Below are the code and all the weights of a small trained network. Each question names an input and a class and asks about switching units off, where a switched-off unit gives its printed mean instead of its output.

import numpy as np


def w(rows, s, z=0):
    codes = np.array(rows[::2]) - 128.0
    scale = np.full(codes.shape[1], s)
    scale[-1] = z or s
    return codes * scale


def f(y):
    return np.maximum(y, 0)


def log_softmax(a):
    a = a - a.max(-1, keepdims=True)
    return a - np.log(np.exp(a).sum(-1, keepdims=True))


def net(x, mask):
    res = np.array(x, float).reshape(1, 8) / 4 @ E
    y = f(res @ A[0][:, :-1].T + A[0][:, -1])
    res = res + np.where(mask, y, B[0][:, -1]) @ B[0][:, :-1]
    return log_softmax(res[-1] @ U[:, :-1].T + U[:, -1])


A, B = {}, {}
E = w([
[234,3,104],'x0',
[120,125,136],'x1',
[254,172,207],'x2',
[116,121,138],'x3',
[148,138,106],'x4',
[111,117,145],'x5',
[161,142,92],'x6',
[125,125,132],'x7',
],0.007)
A[0] = w([
[153,4,76,81],'N1',
[169,144,161,107],'N2',
[104,118,129,98],'N3',
[95,124,96,88],'N4',
[119,88,151,113],'N5',
[88,192,95,125],'N6',
[97,195,114,86],'N7',
[100,112,191,219],'N8',
[132,107,140,95],'N9',
[99,174,151,99],'N10',
[163,109,113,137],'N11',
[90,94,92,88],'N12',
[86,118,154,153],'N13',
[174,151,172,99],'N14',
[56,80,14,81],'N15',
[163,76,138,126],'N16',
[140,142,128,254],'N17',
[155,169,60,243],'N18',
],0.016,0.0054)
B[0] = w([
[94,227,51,236],'N1',
[147,119,193,179],'N2',
[149,129,143,146],'N3',
[145,141,156,167],'N4',
[118,127,114,151],'N5',
[118,175,52,211],'N6',
[140,202,91,194],'N7',
[104,55,76,197],'N8',
[127,145,120,137],'N9',
[150,163,80,183],'N10',
[105,146,117,171],'N11',
[181,123,166,181],'N12',
[125,110,108,177],'N13',
[149,129,216,189],'N14',
[175,84,250,255],'N15',
[115,164,68,188],'N16',
[83,60,150,205],'N17',
[84,52,108,207],'N18',
],0.015,0.0088)
U = w([
[163,191,97,55],'0',
[247,117,254,84],'1',
[116,57,127,251],'2',
],0.0072,0.003)

Each question gives the input, the list of numbers given to net, and the class t.
The units are the neurons (one row each of A and B). Each row of codes is followed by its name. A weight is (code - 128) times the scale printed after its matrix; where a second scale follows, it is the last column's (A, B and U).
mask holds one flag per neuron, in row order. A switched-off neuron (its flag False) gives its mean, the last column of its row in B, instead of its output. The means were averaged over made-up inputs and are rounded, as every weight is.
A unit's drop is (log p(t) with every unit on - log p(t) with that unit switched off) / (log p(t) with every unit on - log p(t) with every unit switched off).
k most important neurons: the k neurons with the biggest drops, biggest first
drop of u: that unit's drop, to one decimal
input [-2,3,3,1,1,-5,5,6], class 2: most important neuron : [N15]
input [5,-6,4,0,2,2,4,2], class 0: 3 most important neurons : [N15; N1; N16]
input [6,2,6,6,7,-2,4,-1], class 0: 3 most important neurons : [N15; N1; N16]
input [3,-7,-4,5,0,5,1,4], class 1: 3 most important neurons : [N15; N6; N12]
input [7,-5,-8,2,-3,-1,-5,4], class 1: 2 most important neurons : [N15; N12]
input [6,2,3,-7,-7,-4,-3,8], class 0: 4 most important neurons : [N1; N15; N16; N18]
input [-6,5,6,-4,8,-4,7,-3], class 2: 4 most important neurons : [N18; N15; N1; N17]
input [6,7,3,-4,7,-8,-3,-4], class 0: 4 most important neurons : [N1; N15; N16; N8]
input [-2,7,-5,-6,6,0,-4,-8], class 1: 2 most important neurons : [N15; N1]
input [5,-2,4,-3,-2,-3,-3,5], class 0: 2 most important neurons : [N15; N1]
input [5,-5,-7,-7,8,-6,-2,0], class 1: 4 most important neurons : [N15; N12; N6; N8]
input [2,3,-6,-5,5,5,-2,4], class 1: drop of N11 : 0.0
input [-4,1,-7,-1,-2,-6,4,0], class 1: drop of N15 : 1.0
input [3,-7,-8,6,-3,5,2,-4], class 1: drop of N15 : 0.8
